[ -9 -81  -3  25  -2  -9  54 -33  -6 -60 -61 -15  38 -23 -37 -26   1  87
  56  25  -4  24  78 -25  39   9  18  14  -3  42  18  80 -16  -4 -77 -33
  62] -> 2
[ 10 -92  12  49   5 -56  47 -19   5 -20 -34   2  49 -18 -61 -16  35  98
  20  36 -18  32  80 -40  49  32  18  16   4  64  20  77 -14 -57 -64 -19
  25] -> 9
[-13 -77 -11  30   9  -6  55 -24 -10 -71 -82 -39  60 -22 -42 -18   3  95
  65  28   2  14  80 -37  33  20  29  14  -1  30  36  81  -7  -7 -81 -34
  57] -> 10
[-10 -77  48  92 -29 -38  48 -63 -13  -6 -53  48   2 -28 -19  -1  24  67
 -19 -16  14  36   7  13  27 -31 -46  47  18  70  60  52  29  12 -41 -37
 -33] -> 4
[ -2 -62   8  88 -58   0  69 -36  20  13 -47   9 -28 -28 -50 -26 -11  39
 -10 -11  68  25  52  -5   5 -36   0  48 -21  52  44  56  28  32 -25 -15
  35] -> 4
[ -3 -64  20 109 -43   6  64 -34  30  13 -51   0 -45 -17 -55 -28  -9  37
 -20  -5  61  19  35  13 -10 -32  -8  46 -19  58  38  57  29  21 -41 -14
  37] -> 12
[  1 -97  24  49 -19 -48  53 -27 -13 -32 -47  -1  29 -20 -64 -19  33  92
  29  41  -7  37  76 -31  56   3  22  -2   9  45  17  70 -13 -40 -61 -26
  24] -> 1
[  1 -71  36  96 -18 -22  57 -65  -9  -6 -56  39   7 -20 -32 -15  24  78
 -23   3   6  16  -1  25  42 -28 -43  39  15  63  50  60  33  20 -32 -50
 -27] -> 7
[   3  -70   -3   52   12   -3   57  -30   -7  -51  -80  -40   62  -23
  -48  -30   18   84   50   24    6   13   87  -31   35   15   38   14
    0   40   22   88   -7   -7 -101  -27   56] -> 5
[ -3 -99  17  55   8 -46  44 -15  -1 -16 -60  -3  35 -30 -65 -19  35  93
  38  35 -16  40  69 -36  39  25  19  -3   5  49  25  82 -10 -49 -74 -16
  24] -> 12
[   1 -100   21   52   -5  -50   41  -19   -5   -1  -57    0   45  -27
  -65  -22   39  102   12   40  -14   21   70  -32   48   18   22  -15
   18   53   24   87   -8  -35  -89  -16   20] -> 5
[  6 -68  -8  18  17   4  61 -27  -7 -57 -59 -21  42 -20 -39 -14   3  92
  54  17   1  14  83 -36  27  23  33  21   0  49  16  75 -16   0 -92 -38
  55] -> 9
[  -2  -76   -1   39   21    5   54  -26   -3  -54  -84  -22   55  -26
  -45  -32    9   86   56   28   -3   14   84  -27   29   22   30   12
   -2   34   29   93   -6   -5 -106  -35   54] -> 5
[  2 -75  -6  27  16   1  61 -20 -12 -62 -69 -28  59 -30 -43 -24  11  91
  66  15   2  25  83 -33  51  13  28  16   6  28   9  75 -11   3 -91 -46
  45] -> 11
[ 11 -93  28  49  10 -46  44 -26  -1 -29 -37   9  33 -27 -60 -26  26  89
  20  50 -14  30  75 -27  61   0  24   6  18  52   8  75 -13 -37 -94 -23
   8] -> 6
[ -4 -97  13  34  -3 -63  49 -26   1 -20 -50   2  52 -31 -52 -18  25  88
  46  31 -26  43  82 -51  55  21  21  -7  13  52  37  73 -16 -40 -74 -18
  17] -> 4
[  -9  -73   -3   47   24   -6   51  -37   -1  -51  -81  -38   37  -16
  -37  -18    8   79   70   26   -8   23   69  -24   31   22   25   23
    5   43   31   78  -15   -2 -106  -28   54] -> 12
[ -7 -65  -5  34  25   3  65 -41  -5 -57 -66 -34  49 -14 -30 -17  -1  82
  55   9  -7  28  84 -35  41   8  21  12  13  28  28  84 -12   6 -78 -35
  48] -> 3
[ -5 -62   9  99 -62   4  66 -38  15   6 -48   8 -40 -19 -50 -24 -12  46
 -30  -2  71  13  50  -4  21 -57   1  49 -19  49  29  59  25  43 -27 -28
  45] -> 1
[  7 -59  24  99 -48  14  66 -37  24   4 -49  16 -20 -15 -58 -33 -11  46
 -28   8  59  14  44   6  10 -46  -8  59 -20  61  32  57  31  24 -47 -27
  24] -> 6
[  0 -65  52 111 -15 -26  55 -71  -1  -5 -54  44   1 -14 -27 -11  16  64
 -40 -21  19  34   3  13  23 -37 -48  37  18  54  62  63  38  17 -28 -31
 -32] -> 3
[ -5 -90   7  40  11 -49  51 -20  -3 -20 -32   0  45 -24 -63 -22  22 113
  18  36 -13  26  75 -46  61  28  20  16   2  54  27  84 -10 -37 -76 -21
  31] -> 9
[  4 -90  12  58  16 -50  40 -10  11 -17 -56 -17  21 -30 -62 -19  42  76
  33  53 -18  34  57 -34  38  15  29   6   0  40  18  72 -14 -55 -81 -10
  22] -> 12
[-11 -65  13 105 -58  -3  66 -36  17   0 -53  -2 -24 -12 -58 -23  -5  53
 -29  -7  70  20  49  -6   2 -36  -3  55 -32  53  57  58  28   7 -22 -15
  42] -> 10
[ -5 -65  48 103 -23 -20  60 -72 -10   3 -50  39  -6 -14 -27  -3  18  68
 -46 -26  17  36   3  16  32 -43 -45  46  17  58  54  64  30  20 -20 -39
 -27] -> 3
[  1 -93  13  38 -17 -47  52 -17 -14 -31 -51   0  37 -22 -65 -19  33  93
  36  43 -10  36  70 -35  50   6  20  -6  -2  47  21  79 -12 -39 -64 -21
  21] -> 1
[-16 -82  -8  37  11  11  62 -31  -5 -59 -75 -32  46 -22 -47 -28   1  70
  60  22  10  31 101 -42  20  21  28  24   5  21  31  77  -5   3 -96 -31
  50] -> 8
[-16 -53  16  87 -60   3  63 -41  10  23 -51   7 -41 -14 -57 -30 -15  34
 -26  10  75  12  40  -8   6 -42  -5  51 -13  49  26  57  16  21 -31 -19
  40] -> 0
[  7 -77  51  85 -47 -16  55 -60 -13 -14 -56  46 -14 -15 -33  -3  21  57
 -26  -9  28  31   4  26  17 -43 -32  35  13  71  43  50  25  18 -24 -48
 -30] -> 1
[  8 -52   4 108 -53  12  77 -34  18  13 -54   9 -24 -16 -59 -40   6  43
 -19   4  67  11  38   9   6 -32  -1  42 -22  52  39  54  31  28 -27 -20
  34] -> 7
[  2 -93  16  40  -1 -56  41 -16 -12 -14 -48  -5  58 -30 -62 -17  33  96
  28  34 -13  32  69 -50  64  20  14  -8  24  45  23  75 -10 -31 -78 -27
  11] -> 11
[  7 -61  26 106 -50  11  70 -47  23  11 -57   6 -21 -16 -57 -36  -4  48
 -38   0  56   6  41   9  12 -35  -2  43 -21  52  41  69  33  23 -44 -20
  33] -> 5
[-18 -70  -2  28  14  -8  53 -39 -14 -58 -82 -24  46 -15 -39 -21   3  72
  70  38   4  20  77 -34  38  15  18  22   7  37  19  79 -24 -12 -84 -40
  50] -> 0
[ -3 -73  55 104 -17 -24  47 -57  -1  -3 -57  39 -10 -21 -30  -6  24  65
 -24 -13  10  32  -7  30  11 -24 -43  47  15  71  52  55  33   8 -43 -39
 -26] -> 12
[ -5 -56   3 101 -45   6  71 -32  20  18 -48  11 -29 -21 -55 -41  -5  48
 -25   1  61  11  33  -6   8 -30  -4  48 -19  50  40  59  31  38 -27 -28
  35] -> 7
[ -6 -86  13  50   9 -51  55 -32  -7 -10 -41  -2  38 -23 -58 -20  25  96
  18  25 -15  41  68 -36  57  10  13 -11  15  39  31  90  -8 -28 -67 -12
  20] -> 3
[  1 -56  19  96 -47  16  69 -32  22   9 -45  15 -24 -22 -60 -34 -15  43
 -32   5  64  12  37  -3  16 -48   0  61 -24  58  33  57  29  32 -48 -28
  30] -> 6
[ -13 -106   14   49   -2  -67   36  -20   -6  -27  -57    4   34  -19
  -60  -16   32  108   28   45  -18   26   74  -40   53   22   14   -3
   14   40   37   81  -16  -45  -76   -9   27] -> 10
[  -1  -81   -1   37   22    2   56  -37   -7  -52  -81  -23   52  -26
  -41  -28    6   89   53   31   -9   12   82  -22   43   13   26   10
    2   38   26   95   -9   -4 -104  -36   53] -> 5
[  3 -93  27  41   7 -41  39 -21 -10 -23 -47   8  47 -26 -68 -23  18  92
  26  57 -18  26  66 -32  51   8   9   3  18  51  26  75  -4 -37 -91 -24
   7] -> 6
[ -3 -92  17  44   6 -41  46 -19  -8 -28 -41   1  47 -26 -66 -26  22  94
  31  46 -15  28  75 -40  66  14  23  12  11  51  13  79 -15 -31 -85 -27
  23] -> 6
[ -10  -73   -7   45   27   -1   53  -18    2  -55  -84  -28   42  -26
  -37  -23   10   74   75   22   -3   25   72  -34   19   22   26   16
    1   39   29   77  -10   -8 -102  -29   54] -> 12
[ -6 -78  56 102 -22 -25  45 -67 -15   0 -62  37   2 -23 -34  -8  26  78
 -45  -5  13  13 -11  29  29 -28 -43  39  16  68  54  68  36  18 -54 -46
 -29] -> 5
[  5 -75  59  90 -22 -35  45 -57 -16  -7 -47  55   6 -23 -31  -3  31  79
 -33 -12   8  26  -5  23  42 -30 -53  42  29  62  48  50  29  17 -43 -50
 -38] -> 11
[-11 -73 -16  25   7  -9  60 -21  -7 -57 -75 -34  62 -34 -36 -17   8  79
  82  14   1  29  89 -46  36  17  32  14  -1  36  28  73 -10  -1 -81 -35
  48] -> 4
[ -1 -90  11  38 -17 -55  41 -22 -11 -19 -39  -7  39 -26 -66 -24  32  83
  32  41  -9  31  64 -27  46  14  16 -15  14  54  25  68 -14 -36 -70 -12
  23] -> 2
[  5 -94   6  53  10 -51  52 -28   0 -18 -47   1  31 -27 -54 -31  33  92
  29  48 -22  26  65 -32  61  14  22  -7  16  45  17  77 -12 -31 -74 -29
  17] -> 7
[  -6 -106   17   47   -6  -51   50  -31   -7  -18  -57   -3   42  -20
  -68  -16   39   85   23   43  -17   42   80  -28   40   23   10    1
   20   47   37   78  -13  -34  -76  -19   10] -> 8
[-16 -65   2  30  11  -7  56 -39 -15 -54 -80 -30  51 -16 -47 -24   6  76
  66  35   2  22  72 -32  42  17  28  25   2  34  18  77 -26 -17 -92 -36
  51] -> 0
[-12 -80 -13  30  11  -5  55 -29  -8 -71 -89 -33  56 -17 -36 -14   4  96
  67  26   0  17  85 -32  32  12  23  18  -2  36  39  82 -12  -8 -80 -35
  55] -> 10
[   0  -76   -6   45   21    4   56  -31   -3  -52  -86  -29   65  -25
  -50  -36    9   83   57   31    7   15   81  -29   35   15   34   13
   -3   36   32   92   -5   -6 -104  -26   49] -> 5
[-12 -65  11 104 -38   2  63 -25  30  18 -58   8 -41 -23 -52 -29  -5  46
 -21  -5  56  16  26   3  -2 -30  -6  47 -17  56  42  59  26  34 -43 -21
  34] -> 12
[ 10 -51  22  97 -47  24  68 -28  15  -1 -45  11 -12 -22 -68 -39 -14  36
 -21  10  75  16  41   1   1 -41   0  59 -24  54  35  57  39  22 -37 -19
  29] -> 6
[-23 -57  19  87 -52  -4  64 -43  19  13 -48  13 -43  -9 -47 -28 -16  39
 -28  11  65  11  39  -8  13 -39 -13  58 -10  53  33  58  12  24 -31 -28
  43] -> 0
[-13 -86  27  46  -5 -66  41 -30 -13 -18 -49   4  37 -14 -60 -22  36  89
  33  44 -11  36  69 -45  48  15  13   4  16  48  17  69 -24 -55 -75 -14
  20] -> 0
[  1 -91  15  54  14 -42  42 -15   4 -11 -51 -16  34 -27 -67 -17  35  80
  41  43 -18  38  74 -19  41  26  24   0   9  46  27  78 -13 -56 -86 -14
  24] -> 12
[ -6 -96  22  37 -18 -53  42 -29 -13 -23 -39   4  31 -23 -64 -23  25  97
  26  41 -18  30  65 -27  56  17   9 -10   9  49  25  74 -17 -37 -74 -14
  30] -> 2
[  -6 -105   17   45  -15  -66   46  -24  -12  -29  -58    1   29  -23
  -61  -18   32  108   21   38  -15   29   63  -31   40   14   15  -10
   13   52   32   80  -15  -38  -64  -15   21] -> 10
[  1 -75  55 107 -17 -28  49 -63  -1  -6 -61  40  -9 -22 -28  -7  32  66
 -22 -14   7  32 -16  37  14 -24 -42  41  17  75  50  52  31  10 -49 -41
 -36] -> 12
[ -8 -92  16  52  12 -52  38 -20  -1 -11 -57 -13  33 -26 -58 -18  33  86
  40  41 -24  34  55 -36  39  28  18  -3  17  52  32  73 -12 -39 -90 -19
  20] -> 12
[ -7 -96  22  41 -15 -57  41 -30 -11 -27 -34   0  27 -21 -61 -20  29  97
  25  42 -20  32  74 -27  60  21   8  -1   7  46  21  77 -18 -42 -67 -18
  37] -> 2
[-10 -61   4  34  12   0  55 -30 -11 -66 -81 -28  57 -13 -46 -27   9  73
  77  33   9  24  91 -38  24  19  27  23  -1  27  18  71 -17 -28 -87 -32
  55] -> 0
[-16 -80  -9  37  24  -1  53 -14   7 -38 -74 -25  34 -29 -42 -27   3  76
  63  20   2  30  71 -35  22  18  33  17   3  41  27  81 -12  -4 -98 -29
  49] -> 12
[ -1 -71 -12  28  14   4  63 -16  -5 -54 -62 -29  52 -29 -51 -34   4  72
  71  17  11  25  82 -42  45  21  33  13   0  24  21  71  -8   2 -90 -42
  47] -> 11
[  4 -75  48 102 -44 -24  57 -60  -6 -16 -68  42   0 -13 -33  -5  34  69
 -27  -8  16  28   8  23  34 -44 -36  43   3  67  47  50  25  14 -27 -52
 -27] -> 1
[  2 -60  49 111 -20 -18  60 -74   0  -2 -48  45  -6  -8 -28  -9  22  56
 -33 -28  24  42  13  23  18 -37 -44  44  10  60  68  57  36  11 -26 -32
 -23] -> 3
[ -5 -74  46  85 -25 -35  50 -67  -4  -8 -56  47   9 -27 -19  -3  22  67
 -10 -17   4  37   4  22  31 -25 -43  44  12  67  64  56  29  13 -47 -40
 -37] -> 4
[  6 -56  18  94 -44  13  65 -33  12   2 -42  13 -24 -27 -62 -33 -17  49
 -31  12  70   4  37   5  19 -54  -2  54 -13  55  26  60  32  44 -45 -23
  33] -> 6
[ 16 -72  51  92 -54 -11  55 -59 -16 -12 -61  46   3 -13 -39   2  34  56
 -20 -13  27  32   5  31  24 -38 -32  40   4  68  39  48  27   7  -9 -43
 -30] -> 1
[-10 -98  19  43 -12 -56  41 -28 -11 -24 -35   6  31 -24 -62 -20  30  98
  25  37 -16  35  77 -29  64  15   9  -2   5  45  25  78 -16 -44 -70 -16
  32] -> 2
[ -2 -63  10  87 -60   2  69 -37  23  14 -48   9 -28 -26 -51 -27 -12  35
  -7 -11  70  29  48  -1  -3 -34   1  45 -24  57  47  52  30  28 -30 -15
  34] -> 4
[-14 -60  12  89 -66   7  65 -32  20  10 -39  12 -30 -16 -57 -38 -11  46
 -25   3  66  15  40   4  13 -36 -14  48 -23  51  42  56  30  26 -26 -15
  46] -> 2
[-10 -63  55  91 -30 -24  48 -74 -18 -10 -62  37  -3  -8 -36  -5  21  62
 -22   3  25  23   5  26  29 -32 -44  52  15  60  44  55  17   3 -36 -40
 -23] -> 0
[  4 -62  16 101 -47   1  67 -29  18   5 -47   4 -12 -25 -60 -34  -3  52
 -26  -7  68  17  35   2  20 -39  -9  48 -14  47  33  54  32  32 -35 -27
  24] -> 11
[ -7 -91  60 100 -31 -27  54 -77 -18 -12 -61  46  -4 -19 -34   1  32  70
 -45  -7  13  34   5  31  28 -31 -51  48  27  65  53  61  27  18 -39 -41
 -41] -> 8
[ -6 -98  27  62  15 -55  38 -19   3 -17 -48   0  27 -24 -60 -16  36  89
  35  37 -29  39  64 -26  46  28  12   5  12  49  27  75 -14 -55 -86 -16
  22] -> 12
[  3 -73  50  90 -34 -32  50 -62  -7  -3 -53  46  15 -26 -27   2  29  62
 -12 -21  11  47  19  14  20 -20 -39  49   4  69  63  53  32  -6 -26 -40
 -31] -> 4
[ -11 -106   13   50    6  -47   43  -29   -9  -19  -58   -4   49  -28
  -70  -17   33   82   25   52   -9   39   79  -44   48   21   13    3
   19   34   42   80   -4  -38  -76  -17   13] -> 8
[-17 -53  20  93 -52  -1  58 -47  12  18 -59  14 -39 -10 -54 -28 -12  33
 -24   9  65  12  37  -2   4 -37 -14  54 -13  50  38  57  14  21 -40 -23
  34] -> 0
[  -6 -100   10   39   -6  -43   50  -22   -3  -29  -57   -3   40  -23
  -57  -19   30   93   34   45  -12   36   76  -44   64    5   28    5
    5   40   20   77  -16  -33  -65  -34   25] -> 1
[  7 -74  57 106 -23 -16  47 -65  -9  -3 -64  40  12 -19 -39  -9  26  66
 -34  -8  14  14  -7  39  24 -25 -40  39   9  70  54  65  33   8 -52 -37
 -26] -> 5
[-11 -70 -15  34  23  10  66 -31  -8 -47 -67 -27  41 -25 -33 -20  -2  80
  55   9   3  32  91 -33  39   7  25   9   7  26  18  94 -12   2 -79 -33
  56] -> 3
[-11 -62  15  94 -62   2  65 -46  16  -3 -35   9 -39 -15 -51 -31 -15  48
 -28   1  63  10  43  11  26 -41 -18  48 -22  51  35  61  24  30 -24 -17
  50] -> 2
[ -3 -50  16 114 -44   9  74 -46  19  14 -50   4 -24 -11 -53 -29  -6  42
 -35 -15  68  25  39   5   7 -44 -15  47 -15  44  51  63  35  30 -22 -12
  29] -> 3
